Each row has a name. After each piece below comes the name of the row it's from, unless a question asks for something else. Each question is about the rows just above it. Some pieces are copies with a little noise. Places in a row count from 0.

Columns, left to right: H C J B N R S G
femi: [-15 -65 -41  88 -16 -20  62   1]
ragat: [ 28   9  29  38 -11  46  12 -15]
Durug: [  2  23  16  45 -45  50  -1  -3]
gul: [ 22 -28   7  81 -14  31  47 -15]
viza: [-52   2 -37  45 -69   1  -1  21]
zezit: [ 20 -46  -5  56  15  -2  51 -13]
Zup: [ 21 -47  -5  45  24  -8  48 -13]
kaz: [ 16 -49 -12  26  34 -25  43 -10]
Pag: [-38  19 -15  64 -84  37  -4  14]
fiba: [-53 -19 -52 -14 -15 -54  -6  24]
Row and place where [-49 -12  26  34 -25  43] starts: -> kaz, 1
Which row holds [45 24 -8]? -> Zup

Columns, left to right: L Q Y T U A
ragat: [23 57 61 77 -8 64]
Durug: [ 57  77  61   0 -54   4]
Zup: [-32 -52 -48 -80   7 -61]
Pag: [ 23  57  77  61   0 -52]
gul: [-73  62  61   1  -5  48]
q: [-73  62  61   1  -4  47] -> gul
Where does [23 57 61 77] start? Give its row and place. -> ragat, 0
The row with [62 61  1 -5 48] is -> gul
Row and place where [-52 -48 -80   7 -61] starts: -> Zup, 1
[ -8 -54] is in which column, read top down? -> U
[ 57  77  61   0 -52] is in which row? -> Pag

Columns, left to right: X W Z F
femi: [-71 -44 -46  -4]
Durug: [75 40 41  4]
kaz: [-46  -7  39   3]
viza: [-73 -34 -34  -3]
fiba: [75 40 41 -5]
ragat: [75 32 33  4]
q: [75 40 41 -5] -> fiba
[-46  -4] begins in row and place -> femi, 2
The row with [-44 -46  -4] is -> femi
q: [75 40 41  4] -> Durug
q: [-46  -4] -> femi

Columns, left to right: nogot kido zuko kedos popam Nakir difo
viza: [ 28 -11  19  10 -17  75  -1]
Durug: [-39 -17  11  26  18  75 -33]
Zup: [-37 -26  26  42  20  75 -44]
ragat: [-3 13 42 26 20 75 12]
Pag: [ 25  12 -21  20 -12  75  21]
Row and place where [-21  20 -12] starts: -> Pag, 2
q: [ 29 -11  19  10 -16  75  -1] -> viza
q: [42 26 20] -> ragat
Where do [26 42] appear? -> Zup
q: [-40 -17  11  25  19  75 -34] -> Durug
[-26  26  42] begins in row and place -> Zup, 1

Columns, left to right: M E P D V
gul: [-47  50 -67  55  58]
Beva: [ 51 -49  63 -58 -53]
mereg: [-47  50 -67  55  48]
kaz: [-47  50 -67 -59  48]
Which column holds [-49  50] top down? -> E
Which column holds [-47  51] top down? -> M

Columns, left to right: lepo bufa Fuguk neb
viza: [45 16 13 69]
kaz: [53 -5 -6 43]
ragat: [17 13 43 71]
q: [-5 -6 43] -> kaz
[16 13] begins in row and place -> viza, 1
[45 53] is in which column, read top down? -> lepo
q: [53 -7 -5 43] -> kaz

Columns, left to right: Fuz refis Ton dani nuba Zive mafo pem puz fibu
fiba: [-57  56  26 -15 -68 -57  -2 -44 -61 -47]
femi: [-44 -63 -47 -15 -68 -57  -2 -44 -14 -56]
kaz: [-81 -44   6 -86 -48 -54  60 -73  -7  19]
ragat: [ -9  -7 -18  52   3  -1 -87  10 -14 -56]
Which column holds this, read top down? [-68 -68] -> nuba
Row and place where [-44 -61 -47] starts: -> fiba, 7
Which column holds [-57 -54] top down? -> Zive
q: [ -7 -18  52   3  -1 -87  10 -14 -56] -> ragat

Columns, left to right: Peka vigi Zaga sesi Bef Biv
ragat: [-13   4 -22   8  30  25]
Beva: [24  7 25 32 44 37]
gul: [-31 -13   1 -22   3  -8]
fiba: [ 40 -80 -29  11  66  44]
viza: [ 40 -80  68  11  66  44]
kaz: [ 26 -11  16  28  19  25]
Zup: [24  7 25 49 23 37]
zezit: [-17  45 -10  17 -28 -13]
[-10  17 -28 -13] begins in row and place -> zezit, 2
Where do [-13   1 -22] appear? -> gul
Which column holds [-11   7] top down? -> vigi
q: [ 41 -81 -29  11  66  43] -> fiba
Which column holds [ 8 32] top down? -> sesi
q: [ 26 -12  16  28  17  23] -> kaz
q: [ 40 -80  68  10  66  44] -> viza

Columns, left to right: pum veva zug vub
zezit: [ 36  13 -26  15]
mereg: [ 57  26 -65  26]
femi: [ 42  15 -12  15]
Zup: [ 27  81 -44  81]
Pag: [-20   9 -59   9]
gul: [-26  36  13  36]
fiba: [ 50  52 -45  52]
Durug: [  7  13 -30  13]
viza: [ 30  24 -13  24]
kaz: [ -7  78 -76  78]
ragat: [ -3 -70  52 -70]
Beva: [-56 -38   0 -38]
[-26  36  13] begins in row and place -> gul, 0
q: [-21  10 -58  10] -> Pag
Which column holds this, read top down? [-26 -65 -12 -44 -59  13 -45] -> zug
[-26 -65 -12 -44 -59  13 -45 -30 -13 -76] is in which column, read top down? -> zug

Columns, left to right: Faba merek duf desik pobof Fata
Zup: [-10  85 -17 -19 -18  -2]
fiba: [-26  50 -52 -16  26  -1]
femi: [-16  50 -52  26 -26 -12]
zezit: [ 27 -33  31  13 -75 -11]
gul: [ 21  34  70   2 -57  -5]
mereg: [ 23 -21  53  10 -50  -7]
kaz: [ 19 -58  22  16 -49 -10]
ragat: [ 27   5  44   9 -86 -10]
Pag: [  0 -89  -7   9  31  -6]
Durug: [-33 -30 -75  -3  64  -2]
Beva: [ 11  78  66  -7 -48  -2]
Row and place where [  0 -89  -7   9] starts: -> Pag, 0
[-86  31  64 -48] is in which column, read top down? -> pobof
q: [-16  51 -51  27 -26 -11] -> femi
[-26  50 -52 -16  26] is in which row? -> fiba

Columns, left to right: bos kaso dapo zago
Beva: [ -6 -21 -39  -4]
gul: [-82 -66 -16 -46]
femi: [56 62 11 58]
zezit: [-39 -21  -7 -89]
Pag: [-39 -21  -6   5]
ragat: [-60 -67  -2 -42]
viza: [-34 -57  16 -24]
Row and place where [-60 -67  -2] starts: -> ragat, 0
Row and place where [-39 -21  -6] starts: -> Pag, 0

Columns, left to right: bas tak Zep nunu fep besu fikan Sop
zezit: [  0   0   0 -53  -2 -27 -10   0]
gul: [-23  39   9 -27 -53   0 -10  -1]
Zup: [-23  39  -2 -27 -53   0 -10  -1]
mereg: [-22  55  -4 -38 -43  71 -10   4]
viza: [ 55  -5 -38 -43  71 -10   4  -4]
kaz: [-24  48   0 -36 -47  63  -5  -3]
fiba: [-18  28  20 -37 -34  38  19 -13]
femi: [-17  52 -17 -73 -28   0   0   2]
Durug: [-20  54   4 -36   0  70 -12   7]
q: [-21  55  -4 -38 -43  71  -9   4] -> mereg
q: [-17  52 -17 -72 -29  -1   0   4] -> femi
[ -2 -27 -53   0 -10] begins in row and place -> Zup, 2
[  4  -4  -3 -13] is in which column, read top down? -> Sop
Where do [ 55  -4 -38 -43  71 -10   4] appear? -> mereg
q: [-22  38  -1 -27 -55   2 -10  -1] -> Zup

Columns, left to right: dil fesuk tubob sema
Durug: [ 12 -13 -20  33]
gul: [-25  64 -78 -11]
mereg: [ 12 -13  -7   8]
femi: [-8 20  0 12]
ragat: [  4  39 -20 -59]
zezit: [-19 -59  39  79]
Which row holds [ 39 -20]? -> ragat
Which column holds this, read top down? [-78  -7   0 -20] -> tubob
q: [ 12 -13 -21  32] -> Durug
Which column holds [20 39] top down? -> fesuk
[-59  39] begins in row and place -> zezit, 1
Where does [-20 -59] start? Give its row and place. -> ragat, 2

Columns, left to right: fedi Vavib Fif mef vig Pes
femi: [-32  69 -49 -10   7  36]
viza: [ -4  14 -10  -5  -5  -2]
Durug: [1 0 0 0 0 0]
ragat: [-7  7  0 -6 -2 -4]
fiba: [-12 -13  44 -31  13  14]
kaz: [0 0 0 0 0 0]
mereg: [ 11 -39  38   3   1  10]
gul: [-31  57 -47 -13   7  38]
Beva: [-20  32 -24 -10   0  21]
zezit: [ 20 -32  20  15  -3   4]
Zup: [  7 -23  18   3   0   7]
Pag: [14 -1  0 26 35 49]
[ 32 -24 -10] begins in row and place -> Beva, 1
Which column holds [-12   0  11 -31 -20] top down? -> fedi
Row and place where [15 -3  4] starts: -> zezit, 3
[-39  38   3   1] begins in row and place -> mereg, 1
Which column holds [ 0 10 38] top down? -> Pes
q: [ 14 -40  40   2   2  10] -> mereg

